In the rows, zero is written as 128.
Each row is followed by its class; each block has classes of its own.
[147 112 127 153 136 167 133  91  83 120 128 120 162 128 128 122  73 129
 111 145 153 123  67 128 138 131 169 153 170 121 117  86 111  81 207] : T
[ 54 123 142 189 168 126 158 118 135 101  79 158 120 110 134 114  80 166
 119 142  96 122 114 112 120 123  97 129  94 158 144 176 124 123  81] : Y
[161  75 151 125 158 146  63 149 119 101 215 145 118 135 170  95 127  78
 141 101 135 156  79 145  60 125 164 115  95 134 164 135 144 130  93] : S
[ 48  98 154 175 161 140 148 116 136 112 107 153 131 101 126 116  90 155
 108 144 138 129 129 112 122 139 123 120  95 149 144 184 122 126  91] : Q
[108 120 107  94 151 170 103 125 103 110 152 202 142  57 131  67 149 151
 167 169  34 122  76 112 169 169 107 114 124 108 131  98 162 157 211] : R
[ 66  63  95 119 167 187 106 138  90 147 149 138 145  78 146  94  85 107
 142 120 138 104  95 129  91 148 167 144 129  89 162 129 123 146 199] : D
[135  88 140 120 143 133  98 100  72 170 194 167 119 102 110 103 108 145
 107  91 110 124 118 130 144  93 137 130 174 147 128 160 118 127 159] : P
[ 91 109 123  71 174 198  99  37  48 161 127 128 126 104 143  98  91  99
 144 106 146 119  39 115  54 163 167 108 145  99 178 106 146  88  80] : J
[ 46 126 148 174 173 131 153 131 138 117  89 124 145 120 119 117  81 162
 137 143 113 136 110  97 123 133  96 134  95 129 146 183 126 133  89] : M
[108  87  99  96 186 194  84  78  90 145 208 187  79 132 159  86 183  96
 159 118  89 107  84 163 113 146 154 119 142 122 111  89 149 116 175] : G
[ 93  55 129 111 152 186  68  77  92 157 204 221 109  49 182 115 104  77
  89 140 116 114  95 176  89 119 135  79 131 131 101  90 147 119 174] : B
[ 53 122 154 182 184 146 135 119 134 110  73 126 136 115 121 119  69 161
 112 137 148 140 116  98 117 131 101 132 100 147 161 170 125 120  82] : J
[168 136 114 139 126 149 151  75 135  99  79 165 138 123 131 151 135  96
 179 159 200 104 107 144 162 127 147 177 104 104 120  67 137  57 106] : B
[135 136 152 127 150 144 140  78  83 170 165 134 123 129 112 112 116 164
 150 119 122 133 105 145 142 116 150 108 184 130 120 153 130 130 150] : G
[ 39 124 150 190 167 115 156 134 127  93  81 134 124 107 121  96  75 168
 131 142 102 134 120 119 114 124 102 134 108 153 146 166 133 144 116] : Y
[ 63 117 154 199 168 124 163 125 125 102  91 105 140 130 128 130  71 168
 110 137 104 126 110 115 120 126 118 151 103 145 154 188 123 125  97] : P
[106  67 130 110 163 165  94  81 121  93 207 218 127  85 114  71 202 148
 185 144 155 121 111 156 167 159 187 110  97  98 135 101 134 119 141] : Q
[ 47 117 169 170 154 137 149 144 120 113  82 122 143 141 123 129  86 153
 131 151 124 120 116  96 141 133 100 137 113 133 150 182 119 147 124] : T
[ 54 116 140 183 168 149 133 134 131 118  94 139 138 136 127 112  91 158
 116 149 110 121 110 111 132 132  96 122 111 156 140 174 115 128 123] : T
[170  93 179 141 129 139 117  68  98 106 143  98 174 116 130 126  99 116
 159 127 239 142  91 154 148 133 139 162 112 107 155 121 144 108 117] : J
[179 116 164 118 151 117 140  94 107 162 193 146 123 116 109 123 132 181
 105 117 108 136 120 112 151 120 143 113 172 132 122 166 124 133 127] : P
[119 140 143 148 145 135 157  89 127 170 152 128 120 104 121 126 118 165
 115 122 166 145 156 131 127 127 153 127 145 117 107 183 142 130 134] : Q
[126 119 152 129 160 155 141 102  81 192 160 154 107 136 127  96 110 138
 163 116 129 129 112 125 112 120 161 112 171 122 127 172 150 137 115] : G
[ 63 114 140 179 168 139 158 122 134 105 102 143 136 107 138 125  78 159
 124 142 106 119 113 123 118 137  92 114  98 153 150 176 120 125  91] : D
[ 92  85 152 112 144 164 115 101  68 197 166 172 132  98 125  90  98 161
 142 121 159 135 147 128 117 119 164  87 148 111 140 199 150 140 120] : Q
[ 43 123 145 169 179 127 128 148 142  98  95 130 135 125 141 116  72 151
 110 139 108 132 122 107  93 125 100 133  94 147 142 186 130 133 122] : S
[103  92 107  73 179 169  63 122 135 121 149 198 156 110 130  76 165 152
 177 133 137 110  66 137 139 147 152 117  96  51 150 123 151  83 108] : R
[ 50 122 146 180 165 154 136 147 132 110  81 134 134 133 133 125  86 146
 108 152 115 128  99 100 124 127 112 131 111 139 148 166 120 126 125] : T
[ 32 130 155 178 166 140 151 139 113 109  90 124 147 106 128 114  53 155
 121 132 109 138 102 112 110 144 116 132 106 122 156 177 126 129  92] : C
[ 39 123 166 195 160 137 146 138 117  95 100 118 136 110 134 119  74 149
 119 140 120 148 103 116 110 146 122 135  98 131 159 181 124 139  89] : C
[139  76 119  89 131 142 103 143 106 123 165 150 148 120 179  90 171 124
 150 147 113  87 121 191  75 167 175 116 121  58  83  85 199 120 168] : P
[ 35 109 146 176 175 127 142 101 119 109  94 143 143 130 134 116  78 157
 144 157 122 127 113 109 122 146  99 117  83 149 169 179 123 124  87] : Z
[ 56 124 134 183 162 126 157 121 119 113  81 140 141 106 122  99  62 170
 135 136  98 127 115 118 125 120  92 133 106 155 150 177 126 132 109] : Y
[111  93 148  93 145 146 127  78  78 199 157 183 121 122 148 135  86 147
 122 134 137 101 142 122 143 114 137  92 138 124 138 168 130 123 109] : Z
[105 107 143 120 148 134 120  87  84 168 132 157 113 143 124 133 105 155
 143 131 153 114 156 112 157 104 125 126 145 143 146 172 123 132 121] : Z
[122 108 145 124 141 170 123  42  67 149 227 135 122 113 167  84 137 110
 132 137 117 166  68 182  94 157 137  91 123 124 110 101 187 100 164] : M
[ 87 139 172 111 146 136 145 100  91 146 141 125 125 113 108 122  97 176
 145 127 105 136 119 105 135 113 134 111 159 119 136 163 139 158 119] : M
[ 63 113 161 182 171 142 155 121 146 118 104 145 143 114 133 118  67 170
 130 148 124 122 113 133 119 139  98 111 102 150 152 179 126 113  99] : B
[121  91 117 111 131 190 134  83  82 176 151 147 164 140 161 115  62 109
 158 123 178 113 132 155 150  97 136 154 105 104 124 132 179 110 134] : R
[142 113 139  87 148 157 110 104 107 118 242 227 109  72  99  93 185 124
 186  95 120 147 101 113 160 135 212 117 135  80 142  99 123 138 131] : Q
[119 136 154 101 146 124 171 115 106 173 112 111 117 118 127 112  99 188
 164 135 144 103 153 132 136 125 155 131 152  87 137 173 161 165 135] : Y
[137 112 151 108 146 147 149  88 103 184 152 150 127  83 120 103  97 156
 143 127 177 120 131 131 139 130 172 124 149  98 132 172 151 129 124] : Q
[107 101 172  96 131 122 144 100  49 202 141 136 139  90 124 105  68 135
 151 122 138 108 135 124 137 151 124 114 160 100 133 177 132 159 119] : C
[ 45  78 107 143 192 183 136 135 113 140 138 159 160 135 141  71 117 129
 182 159 127 121 106 147 119 163 151 116  88  86 140 124 151 124 166] : G
[ 27 120 161 184 171 136 136 144 115 104 104 124 134 112 136 121  65 149
 123 125 113 138 108 120 113 138 116 137 100 119 157 186 118 134  92] : C
[ 43  72 147 157 198 149 115  95 143  82 184 205 140 136 140 101 127 162
 177 122 142  93 114 183 111 149 176 104  93  91 109 101 118  73 104] : B
[126  91 167 111 131 132 114  75  74 172 179 149 123 119 124 114 101 146
 125 124 153 129 129 141 170 111 127 120 153 136 124 150 130 133 147] : R
[ 54 121 142 201 169 121 151 147 127  94  79 144 122 109 130  97  70 159
 127 142  90 142 113 108 106 125 102 133 102 157 149 168 132 136 106] : Y
[ 45 127 141 179 165 131 148 136 123  92  91 126 129 113 127 128  84 152
 132 137 104 136 122 111 117 126  83 125 107 152 157 172 120 141 107] : D
[ 98 118 164 118 124 157 145 101  99 139 173 145 153  60 140 105 104 128
 163  95 172  99  63 144 109 164 209 190 148  33 123 159 166 138 169] : C
[ 35 125 169 184 172 138 161 118 137 105  91 138 126 118 136 141  70 163
 116 153 102 128 115 117 114 141  94 113 106 151 148 171 119 119 106] : B
[ 48 132 138 180 169 151 138 134 129 123  73 130 125 145 135 128  91 155
 123 145 113 114 106 110 125 129 110 129 107 137 150 180 112 115 102] : T
[144  87  77  93 207 161  69 122 116 103 154 164 115  96 163  69 155  91
 166 156  75 132  71 149 106 173  68  94  97 125 149  72 154 101 136] : D
[147 116 148 109 145 143 141  55  87 175 203 148 112  99 126 105 120 165
 145 116 119 124 154 147 145 135 131  97 163 149 106 162 144 155 141] : Q
[141  85  91 161 163 168 121  88 109 127 148 146 175 136 123  92 118 161
 171 135 157 115 139 148 138 110 157 150 115 127 121 134 149 119 132] : P
[ 72  70 131 111 202 165  89 119 117 108 175 159 119  74 153  65 104 120
 139 134 122 109  73 160  81 167 181 116 120  84 135  92 155 131 131] : C
[ 42 128 143 176 179 127 161 114 122  99  69 135 124 108 134 113  63 172
 138 147  86 118 112 117 120 126  99 125  98 144 154 170 127 137  87] : Y
[132 116 153 118 144 139 138  81 102 174 178 161 112 109 123 116 114 165
 125 107 142 125 156 132 139 117 137 112 159 139 107 180 142 130 120] : Q
[127  76 169 112 168  99 150 116 116 134 205 163 123  99 136  69 135 118
 165 124 144  97 107 159 131 211 157 139 123  74  97 100 143 120 140] : C
[ 35 118 145 188 175 132 156 122 124  85  91 134 133 101 132 125  74 157
 125 147  98 128 107 116 109 141  96 117 103 149 151 163 113 130 102] : D
[ 71 120 156 185 182 148 154 100 130 115  95 141 145 106 119 108  61 158
 128 133 149 135 106 103 119 139 113 129  97 148 156 163 129 118  68] : J
[120 136 169 104 141 123 135  94  57 162 152 124 107 123 132 121  97 150
 155 119 111 154 142 133 144  95 103 106 154 123 141 161 156 158 134] : Y
[107 100 141  86 125 133 128  74  50 205 175 157  99 136 139 115 116 150
 153 119 129  89 164 151 159 128 135 117 164 132 127 156 135 139 179] : Z
[ 70 106 132  91 194 136 123 133 162 141 147 184 125 122 141 120 135 131
 112 125 167 106 108 114 101 149 186 129  91  47 123 135 124  76 115] : S
[ 42 111 146 183 178 128 146 141 126  87  92 126 133 116 133 119  64 151
 122 140 100 133 116 119 111 129  78 118 103 160 157 163 117 129 103] : D
[ 18 127 150 185 180 142 152 143 136 106  87 153 135 129 124 107  98 151
 143 145  86 134 102 111 115 134  95 118  99 143 145 184 134 139  94] : G
[136 110  98 152 134 157 163 100 146 119 186 169 151  97 122  82 145 157
 143 132 143 124 138 153 148 138 172 150 121 123  95  95 150 142 205] : Y
[120 115 153 111 120 151 143 102  75 176 157 134 118 107 137 126  85 158
  91 122 141 129 139 148 126 103 128  99 179 143 123 157 148 128 171] : D
[118 109 164 123 142 135 120  98  98 185 162 166 114 103 126 115 111 145
 107 135 152 147 114 119 162 119 133 117 138 109 129 168 135 117 138] : R
[145 109 152 124 135 119 129 114  84 168 158 157 129  91 104  97  75 148
 139  99 131 139 120 119 165  88 112 133 155 145 154 169 119 142 141] : Y
[ 64 121 156 172 147 122 138 127 123 120 109 135 133 110 122 105  75 162
 121 139 110 135 114 127 128 124 120 119 113 146 142 164 127 138 104] : R
[133 108 135 122 190 145  71  84 114  99 243 172 162  90 104  86 145 137
 158 108 154 180  78 119 154 123 146 148 133  90 128 125 125 119 221] : S
[168 122 145 136 176 146 132 105 146  82 158 108 199 111  89 104 107 147
 162 140 172 159  36 100 156 148 165 146 131  84 164  99 111 115 145] : T
[134  88 112  98 123 143 129  86  97 116 187 193 120 112 105  54 186 151
 191 125 161  94 151 167 160 133 181 154 156 119  89  66 167 140 211] : Y
[158 115 129 149 157 135  97 108 101 138 153 109 152 120 111 103  95  85
 158  89 194 174 114 116 104 117 125 149 129 128 150 114 129 124 102] : J
[165 126 155 119 156 144 128  80 121 173 184 173 120 125 120 124 129 190
 131 129 137 130 140 147 176 115 100  98 163 142 113 164 134  99 150] : B
[114 107 102 102 183 118 111 119 155 133 101 159 137  82 144  54 106 100
 129 163 121 117  67 154  94 172  95 105  87 108 121  77 173  79  89] : R
[165 136 142 119 144 159 132  95  82 202 140 101 124 112 116 109  81 158
 126 119 180 153 144 123 126 111 153 113 173 129 148 152 147 142 136] : J
[ 35 116 150 171 169 134 148 134 130 116 106 130 138 113 116 102  75 164
 136 131 105 127 108 108 112 131 117 130 108 138 146 175 125 143 100] : M

Next block, with new classes.
[220 195 129 152 147 132  35 135  77 136 137 160 123 138 132 138 104 124
 219 227  72 169  89 171 143  55 126 116 136 107 120 118 104 167 106] : E
[182 231 127  85 111  90  69 131 107 115 108 150 137 139 156 159 171  83
 146 190 116 140  59 182 128  72  63 121 106  98 102 123 107 170 128] : U
[210 182 130 151 139 136  59 117  83 135 137 173 127 137 139 144  95 112
 218 228  69 154  78 178 143  72 109 125 127  89 114 118  97 180 118] : L
[185 226 131  93 106 104  72 141 119 117 103 144 141 128 159 161 163  95
 157 203 115 130  56 187 146  78  55 107  98 104 101 113 107 163 130] : A
[178 192 150 100 104 129  63 107 171  75  97 161  93 152 165 125  97  95
 102 225 112 107  79 203 106 112  76 121  60  79 105 167  67 220 120] : X
[199 163 150 155 153 146  74 100  88  94 135 149  99 130 128 157  72 119
 221 235  72 185 107 180 116  87 116 139 123 118 110 140  82 184 130] : X
[180 232 136  98 101 114  81 127 112 109 103 138 129 128 154 157 146  93
 172 214 111 124  59 174 130  75  68 124 105 102 108 121 120 173 140] : F
[192 190 142 168 137 142  57  98  89 109 141 159 101 132 132 159  82 134
 227 227  71 168  99 187 123  82 129 140 118 126 116 140  73 181 121] : N
[197 159 134 156 155 142  89  91  88 116 136 147 106 128 128 142  67 134
 204 238  86 173 121 184  95  79 139 125 115 116 120 143  74 182 136] : H
[180 200 135 101 105 125  52 109 156  91  94 165 101 156 166 120  95 109
 100 213 117 104  75 206  99  96  93 119  74  79 122 166  82 217 103] : W
[189 191 143 105 109 113  73 110 165 101 105 150 104 141 160 119 103 104
 112 233 122 104  84 206  91  99  88 113  72  90 111 152  75 201 118] : H
[210 191 139 154 135 159  88  99  81  96 139 150 114 126 128 164  68 147
 216 236  79 160 105 176 115  92 137 153 115 125 120 142 101 169 129] : F
[185 229 134  92 114  92  68 135  91 112 108 154 139 137 151 159 171  74
 152 186 108 142  52 173 140  77  66 125 107  93  99 115 106 165 134] : U
[183 231 127  85 107  88  73 135 109 113 107 149 137 141 153 162 172  82
 146 188 113 139  50 172 125  81  64 123 101 100 102 116 105 170 126] : U
[207 186 125 147 127 138  50 117  84 127 135 156 119 127 143 144 108 120
 227 233  69 170  87 177 144  53 116 114 142 108 110 122 110 171 117] : K
[225 197 131 156 148 127  40 127  89 132 136 156 117 137 130 129 100 122
 226 228  64 169  95 180 139  60 121 127 141 113 118 120 101 169  98] : E
[197 204 140  97 123 114  55 122 158  94 106 163 102 154 165 118 111 109
 110 220 127 105  80 197  96 102  87 120  71  92 115 154  80 197 107] : E
[172 230 120 103 107 112  77 116 125 104 107 151 117 144 154 143 148 102
 161 204 104 122  64 190 127  77  60 120 104  98 106 126  97 178 121] : V
[184 232 134  91 111  98  74 126 106 108 107 157 129 139 155 154 161  85
 150 192 114 141  60 182 123  82  70 125 106  97 107 124  99 173 128] : U
[174 232 120  96 112 107  72 123 118 109 109 145 123 142 155 148 162  95
 169 204 108 127  61 185 132  69  56 114 108 101 106 120 103 169 123] : V
[191 192 141 107 111 115  72 105 162  99 104 156  99 143 162 111  95 103
 108 230 116 101  87 206  92 106  93 117  64  83 113 159  63 209 115] : H
[174 203 133 112 108 126  65 105 158  84 103 165  93 153 171 112 108 109
 114 218 112  96  82 204  99 103  80 132  82  85 110 162  72 206 104] : V
[184 190 147 100 106 132  60 106 176  81  97 168  95 152 171 122  97 102
 114 222 111 109  81 203 109 113  86 118  59  74 111 165  66 215 120] : X
[182 189 146  99 108 134  54 115 163  88 100 163 105 150 169 134 104 102
 116 223 119 113  80 199 110 100  87 109  65  75 114 160  73 208 127] : X
[184 225 128  95 106 104  75 134 124 113 102 147 135 133 158 150 148  98
 156 199 108 129  63 190 145  86  58 110  90 103  99 119  93 175 127] : A
[179 235 128  88 104 105  82 132 111 113 104 132 138 128 154 167 162  90
 160 216 117 122  53 168 131  71  57 123 101 104 106 119 127 168 137] : F
[210 176 135 162 145 142  54 100  75  98 132 153  95 139 133 149  62 137
 215 217  73 169 108 191 114  75 132 133 133 121 130 151  94 189 116] : W
[197 195 133 167 131 133  39 117  88 128 132 165 124 139 137 135  98 123
 218 233  61 164  88 186 152  70 122 135 130 117 111 134  88 174 107] : N
[213 183 133 156 139 126  57 112  88 126 133 164 117 136 136 135  98 105
 219 227  59 151  91 183 140  75 100 132 137  96 112 123 100 182 113] : L
[186 195 135 100  96 127  71 100 168  80 104 160  93 147 173 118 107 107
 109 217 118  99  78 195  91 112  89 121  67  89 111 160  75 209 118] : K
[210 184 122 148 124 145  52 118  78 124 134 160 128 130 141 145 106 129
 223 226  65 168  87 168 148  64 127 107 133 107 115 122 108 169 123] : K
[194 178 128 163 156 141  71  98  74 105 143 148  97 132 137 153  94 134
 228 220  79 169 113 178 105  69 121 142 141 123 120 136  89 171 122] : V
[187 219 128  87 117  99  79 122 123 118 112 145 127 136 154 161 164  78
 160 206 113 119  63 180 128  78  42 108  97  89 110 115 109 173 138] : L
[192 231 129  87 119 100  68 131 130 111 108 145 121 145 143 149 147  97
 150 210 115 128  64 181 122  81  62 111  90 106 110 118 101 174 122] : E
[198 194 132 167 132 131  34 123  80 129 132 159 124 137 136 141 108 120
 223 229  61 166  87 176 153  66 121 132 133 116 114 129  92 168 110] : N
[192 214 136  94 116  95  83 125 118 117 109 143 140 132 145 143 141  92
 152 220 110 130  66 193 135  79  62 104  94 103 102 120 100 170 137] : H
[196 170 140 158 158 147  90  99  68  98 133 142 107 124 131 149  70 132
 217 243  75 173 115 164 102  87 131 164 132 128 117 146 100 174 125] : F
[191 219 129  93 116  91  76 132 117 131 110 135 135 125 153 150 162  87
 162 214 109 132  66 184 136  65  59  97 102  97 106 114 107 167 135] : H
[180 187 149  99 108 124  61 112 169  78  99 158  95 154 165 130  99  96
 117 229 118 113  75 200 105 108  77 121  67  85 106 161  71 214 121] : X
[180 189 148  95 111 132  54 119 158  85 101 160 102 150 172 133 106  97
 111 221 119 112  79 194 111 103  84 109  61  74 111 161  68 210 125] : X
[213 177 131 152 141 136  55 121  80 135 141 168 127 139 137 150  90 114
 222 229  72 157  84 172 138  71 114 124 127  91 117 115  95 182 121] : L
[205 178 138 158 135 151  76  92  78  89 145 149  89 124 131 154  77 133
 226 228  72 170 104 182 109  83 125 131 128 130 114 141  87 182 124] : K
[205 182 124 164 146 144  74  98  74 100 143 159 104 139 135 148  78 148
 226 221  66 164 108 181 122  86 124 142 129 125 118 138  85 176 116] : V
[188 213 131  90 119  98  79 121 120 111 111 151 134 143 150 150 148  80
 152 203 108 116  59 182 128  90  47 114  88  90 105 120 100 180 134] : L
[183 220 125  89 102 103  91 117 120  98 109 145 124 134 161 149 147  99
 158 201 111 128  60 180 123  89  58 107  92 112 105 125 103 185 139] : K
[222 190 141 151 156 144  60 108  93 105 145 155  94 139 120 151  76 138
 216 231  84 168 105 182  98  85 136 140 114 123 127 133  80 175 106] : E
[212 181 138 153 143 130  56 118  82 127 139 164 117 139 137 142  97 102
 225 226  75 153  79 177 132  74 107 131 131  95 114 117  96 180 119] : L
[210 191 129 156 132 128  47 126  65 128 136 165 124 140 139 143 102 114
 209 212  76 176  86 173 134  66 131 139 143 104 115 125  94 175 111] : U
[195 160 138 160 165 140  84 101  86 109 131 149 116 122 135 144  80 131
 217 225  75 182 117 182 112  87 128 145 127 127 107 137  79 172 120] : A
[181 200 130  97 101 131  59 108 164  89  93 173 110 159 169 123  87 124
  83 210 117  97  78 209  95 108 100 121  61  75 122 173  79 218 108] : W
[184 227 129  89 113  90  66 132 107 117 108 154 139 140 152 159 166  83
 150 195 110 143  56 180 129  74  68 124 107  97 103 120 105 170 125] : U
[180 231 130  91 106 109  81 129 119 112 104 136 134 130 152 159 144  97
 164 220 108 124  61 174 131  75  66 125 100 104 104 123 117 177 128] : F
[212 182 125 158 125 140  55 110  78 110 134 151 117 130 136 136  99 123
 222 218  56 165  96 170 140  73 126 115 134 117 115 129 100 176 118] : K
[187 217 129  92 116 100  78 122 122 116 110 149 130 137 155 154 157  81
 163 204 109 119  62 184 128  80  46 109 101  90 109 118 109 176 136] : L
[192 194 145 105 113 116  75 101 165  95 105 158 100 142 160 110  94 104
 106 229 115 101  90 212  93 107  92 121  63  83 111 161  62 210 116] : H
[182 222 126  87 101 110  82 118 122 102 109 143 121 131 160 151 152  95
 159 205 111 130  66 182 128  78  58 105  97 105 104 126 106 176 140] : K
[181 228 127  88 110 109  58 129 115 112  98 149 133 144 154 149 145  93
 151 198 111 133  59 193 138  64  70 102 103  92 115 130 115 178 125] : W
[204 196 130 155 132 122  44 127  61 128 132 164 118 136 135 145 110 105
 208 220  68 178  80 174 139  61 118 144 151 102 108 124  98 173 103] : U
[192 156 139 162 162 141  87  93  89 116 135 155 107 133 130 141  82 111
 212 226  77 167 109 174  89  85 120 151 137 106 116 132  91 181 130] : L
[198 231 134  85 128  96  64 136 117 110 110 147 127 144 149 147 155  90
 153 204 120 128  62 180 125  78  62 113  90 102 109 119 101 168 126] : E
[185 203 141 100 108 111  64 110 145  88 104 171 105 151 166 125 119  94
  93 206 119 110  74 196  95 111  89 141  72  81 107 160  71 204 110] : U
[211 174 130 150 138 147  72  94  87 100 143 160 100 130 145 152  75 143
 231 224  77 169 108 182 113  83 135 123 118 124 120 142  86 184 130] : K
[212 180 125 152 128 140  49 118  75 121 136 152 125 128 139 145 105 125
 223 228  68 170  92 170 141  60 122 111 140 113 116 124 109 167 120] : K
[182 231 126  88 108  89  77 126 116 112 106 152 130 142 157 157 162  88
 148 191 115 139  59 182 120  81  65 124 103 103 106 123 101 177 126] : U
[200 169 127 160 153 150  68  97  74 108 129 157 111 135 133 150  70 147
 210 217  73 178 111 182 106  76 143 127 133 118 135 148 100 180 118] : W
[215 178 132 150 150 123  50 122  77 137 139 161 128 128 135 159 117 106
 234 233  65 161  81 173 143  59 100 123 142  96 113 113 114 164 114] : L
[184 231 133  89 109  94  73 129 108 109 107 153 132 141 153 156 162  83
 151 189 112 140  57 179 123  84  71 125 103 100 104 119  99 174 129] : U
[207 181 137 145 142 133  43 130  84 125 134 147 118 130 139 155 107 106
 234 234  72 183  86 176 155  53 102 115 136 104 109 122 102 172 118] : X
[192 214 138  96 122 103  79 121 114 113 115 153 131 134 154 153 155  78
 171 198 108 122  59 181 129  85  52 114  98  88 108 115 104 173 137] : L
[226 194 136 151 154 128  36 133  79 135 140 157 127 135 129 140 109 118
 225 228  76 170  87 175 142  55 120 124 137 111 117 114 108 158 107] : E
[173 197 134 110 113 124  59 112 148  86 107 161  92 150 177 115 113 107
 118 216 119 100  81 199 104  97  78 128  85  84 108 161  74 201 110] : V
[185 203 144 101 109 115  60 111 143  91 105 170 106 148 165 128 119  97
 102 207 120 114  76 198  93 104  93 139  79  80 110 158  73 200 110] : U
